Here is a tiny trained network, its code and every weight. The questions are about switching its units off for an input and a class, where a switched-off unit gives its printed mean instead of its output.

import numpy as np


def w(rows, s, z=0):
    codes = np.array(rows[::2]) - 128.0
    scale = np.full(codes.shape[1], s)
    scale[-1] = z or s
    return codes * scale


def f(y):
    return y / 2 * (1 + np.tanh(0.7978845608 * (y + 0.044715 * y**3)))


def log_softmax(a):
    a = a - a.max(-1, keepdims=True)
    return a - np.log(np.exp(a).sum(-1, keepdims=True))


def net(x, mask):
    res = np.array(x, float).reshape(1, 6) / 4 @ E
    y = f(res @ A[0][:, :-1].T + A[0][:, -1])
    res = res + np.where(mask, y, B[0][:, -1]) @ B[0][:, :-1]
    return log_softmax(res[-1] @ U[:, :-1].T + U[:, -1])


A, B = {}, {}
E = w([
[137,153,73,172,92,206,78,147,153,113],'x0',
[73,149,83,136,106,126,209,100,148,112],'x1',
[164,151,152,182,175,120,109,159,102,186],'x2',
[141,126,190,129,133,252,207,120,176,148],'x3',
[164,66,83,139,117,137,134,110,116,129],'x4',
[152,122,114,109,189,142,151,140,77,97],'x5',
],0.018)
A[0] = w([
[161,99,176,139,150,110,163,75,169,208,170],'neuron 0',
[155,125,170,127,236,89,76,205,63,131,254],'neuron 1',
[189,128,116,218,76,177,62,197,183,100,211],'neuron 2',
[254,89,167,146,142,184,206,98,69,108,200],'neuron 3',
[102,96,142,193,104,95,126,148,172,227,183],'neuron 4',
[91,155,120,48,105,148,116,91,210,4,151],'neuron 5',
[62,87,158,85,117,52,225,84,94,38,162],'neuron 6',
],0.008,0.0058)
B[0] = w([
[82,59,122,146,120,122,208,124,73,163,177],'neuron 0',
[177,191,149,50,135,121,93,74,2,177,254],'neuron 1',
[211,137,175,206,139,136,79,132,235,105,206],'neuron 2',
[152,43,57,163,217,128,199,126,130,142,208],'neuron 3',
[143,127,148,157,68,92,156,133,105,210,173],'neuron 4',
[107,91,156,131,105,101,117,41,193,65,208],'neuron 5',
[53,153,14,38,109,79,211,166,122,86,241],'neuron 6',
],0.009,0.018)
U = w([
[154,50,142,72,199,140,126,150,75,187,41],'0',
[166,150,121,196,96,94,70,203,147,169,107],'1',
[176,88,77,167,184,217,119,151,146,97,50],'2',
[124,77,164,121,75,140,65,84,184,57,55],'3',
[79,100,154,165,43,164,175,102,161,234,236],'4',
[132,84,60,79,81,89,7,114,47,114,254],'5',
[37,139,64,55,83,117,159,131,127,61,107],'6',
[157,218,203,102,179,157,111,143,77,187,179],'7',
],0.011,0.002)

Each question gives the input, the list of numbers given to net, and the class t.
The units are the neurons (one row each of A and B). Each row of codes is followed by its name. A weight is (code - 128) times the scale printed after its matrix; where a second scale follows, it is the last column's (A, B and U).
mask holds one flag per neuron, in row order. A switched-off neuron (its flag False) gives its mean, the last column of its row in B, instead of its output. The means were averaged over made-up inputs and are rounded, as every weight is.
A unit's drop is (log p(t) with every unit on - log p(t) with that unit switched off) / (log p(t) with every unit on - log p(t) with every unit switched off).
The circuit of an input: a set's keep is (log p(t) with only the set's units on - log p(t) with every unit switched off) / (log p(t) with every unit on - log p(t) with every unit switched off). Starting from all 7 units, units are removed one at a time, each time the one whose removal leaves the highest keep (on an exact tie, the one counted first), for as long as the keep stays at least 0.8.
units of the circuit, in order: the units of the circuit, biggest drop first
k most important neurons: the k neurons with the biggest drops, biggest first
drop of u: that unit's drop, to one decimal
input [5,2,-8,8,-4,3], class 3: units of the circuit, in order => (neuron 5)
input [-4,-7,4,-1,2,-7], class 7: units of the circuit, in order => (neuron 1; neuron 6)
input [5,3,-5,6,5,-8], class 3: 2 most important neurons => (neuron 5; neuron 2)
input [5,-4,-2,6,8,-7], class 2: units of the circuit, in order => (neuron 2; neuron 3)
input [4,7,0,-1,-8,-7], class 3: units of the circuit, in order => (neuron 5; neuron 6)
input [-1,-3,-7,8,5,5], class 2: 2 most important neurons => (neuron 3; neuron 1)
input [0,1,2,0,-2,0], class 7: 2 most important neurons => (neuron 6; neuron 3)
input [-2,-5,2,-4,-2,-2], class 7: units of the circuit, in order => (neuron 6; neuron 1)
input [0,6,4,4,1,3], class 2: units of the circuit, in order => (neuron 1; neuron 3)
input [6,2,6,5,-3,-2], class 1: units of the circuit, in order => (neuron 2; neuron 4)
input [2,-5,4,7,-2,5], class 0: units of the circuit, in order => (neuron 3; neuron 1)
input [-5,-5,7,-4,2,-6], class 7: units of the circuit, in order => (neuron 1; neuron 6)
input [-5,0,-2,4,-2,-4], class 6: 2 most important neurons => (neuron 6; neuron 2)
input [-7,-3,-4,-5,-2,2], class 6: units of the circuit, in order => (neuron 6)
input [-4,-1,-3,-5,1,-8], class 6: 2 most important neurons => (neuron 1; neuron 6)
input [0,3,4,5,2,3], class 2: 2 most important neurons => (neuron 1; neuron 3)
input [-3,-4,7,-2,-1,5], class 7: 2 most important neurons => (neuron 1; neuron 6)
input [3,2,7,-4,1,-1], class 1: 2 most important neurons => (neuron 2; neuron 4)
input [1,-6,-3,0,3,0], class 2: drop of neuron 5 => 0.2
input [5,-2,3,7,-7,5], class 2: units of the circuit, in order => (neuron 3)
input [-7,-7,6,6,-3,-2], class 0: drop of neuron 3 => 0.8
input [4,7,3,-6,3,-7], class 1: drop of neuron 1 => 0.0
input [7,2,1,-4,7,1], class 1: drop of neuron 2 => 0.1
